Here is a tiny trained network, its code and every weight. The questions are about switching its units off for an input and a class, where a switched-off unit gives its printed mean instead of its output.

import numpy as np


def w(rows, s, z=0):
    codes = np.array(rows[::2]) - 128.0
    scale = np.full(codes.shape[1], s)
    scale[-1] = z or s
    return codes * scale


def f(y):
    return y / 2 * (1 + np.tanh(0.7978845608 * (y + 0.044715 * y**3)))


def log_softmax(a):
    a = a - a.max(-1, keepdims=True)
    return a - np.log(np.exp(a).sum(-1, keepdims=True))


def net(x, mask):
    res = np.array(x, float).reshape(1, 3) / 4 @ E
    y = f(res @ A[0][:, :-1].T + A[0][:, -1])
    res = res + np.where(mask, y, B[0][:, -1]) @ B[0][:, :-1]
    return log_softmax(res[-1] @ U[:, :-1].T + U[:, -1])


A, B = {}, {}
E = w([
[246,71,133,132],'x0',
[108,84,56,71],'x1',
[131,105,47,221],'x2',
],0.011)
A[0] = w([
[180,136,126,131,67],'n0',
[105,75,24,36,58],'n1',
[74,152,132,129,225],'n2',
[121,127,93,174,97],'n3',
[126,137,193,189,69],'n4',
[147,178,146,143,40],'n5',
[110,110,113,206,64],'n6',
[132,139,131,104,115],'n7',
[124,125,174,170,66],'n8',
[126,120,115,156,44],'n9',
[128,123,75,181,114],'n10',
[144,131,148,88,1],'n11',
[70,137,125,143,67],'n12',
[17,160,115,140,73],'n13',
[121,109,132,128,98],'n14',
[142,136,109,135,65],'n15',
[127,121,81,175,83],'n16',
[115,114,176,168,67],'n17',
[142,180,199,214,112],'n18',
[250,56,129,114,117],'n19',
[119,126,197,42,65],'n20',
],0.019,0.0035)
B[0] = w([
[102,157,126,146,156],'n0',
[151,72,4,145,220],'n1',
[112,153,152,187,179],'n2',
[147,131,157,75,158],'n3',
[137,105,70,130,172],'n4',
[138,104,113,122,145],'n5',
[158,118,165,63,166],'n6',
[145,131,133,115,139],'n7',
[146,96,110,148,150],'n8',
[141,128,139,108,135],'n9',
[167,129,181,69,173],'n10',
[135,138,135,90,150],'n11',
[102,146,147,167,160],'n12',
[84,162,165,203,207],'n13',
[125,127,124,126,126],'n14',
[124,129,132,114,129],'n15',
[140,137,162,56,165],'n16',
[133,118,99,129,146],'n17',
[134,103,28,139,203],'n18',
[67,168,172,221,253],'n19',
[174,125,193,18,216],'n20',
],0.035,0.017)
U = w([
[91,185,165,252,84],'0',
[173,42,2,179,251],'1',
[186,130,191,70,27],'2',
],0.0089,0.0022)

Each question gives the input, the list of numbers given to net, and the class t.
The units are the neurons (one row each of A and B). Each row of codes is followed by its name. A weight is (code - 128) times the scale printed after its matrix; where a second scale follows, it is the last column's (A, B and U).
mask holds one flag per neuron, in row order. A switched-off neuron (its flag False) gives its mean, the last column of its row in B, instead of its output. The means were averaged over made-up inputs and are rounded, as every weight is.
A unit's drop is (log p(t) with every unit on - log p(t) with that unit switched off) / (log p(t) with every unit on - log p(t) with every unit switched off).
most important unit: the unit with the biggest drop
top k neurons: the k neurons with the biggest drops, biggest first
drop when u is switched off: that unit's drop, to one decimal
input [5,-7,-3], class 1: most important unit	n18
input [2,7,-8], class 2: top 4 neurons	(n20 n18 n11 n4)
input [1,-7,-8], class 2: top 2 neurons	(n20 n1)
input [6,-2,7], class 2: top 3 neurons	(n10 n6 n16)
input [5,-7,6], class 1: top 2 neurons	(n18 n20)
input [-5,6,0], class 1: top 2 neurons	(n1 n19)
input [5,0,5], class 0: top 3 neurons	(n19 n20 n0)
input [7,-8,-4], class 1: top 2 neurons	(n18 n4)
input [0,-4,-4], class 1: top 2 neurons	(n18 n10)
input [0,2,2], class 1: top 2 neurons	(n20 n19)
input [8,8,5], class 0: top 2 neurons	(n19 n18)
input [8,3,-5], class 0: drop when n19 is switched off	8.8
input [-2,-1,3], class 2: drop when n1 is switched off	0.3
input [8,7,4], class 0: top neuron	(n19)
input [-1,2,3], class 2: drop when n18 is switched off	0.6
input [-3,-8,3], class 1: drop when n4 is switched off	0.0
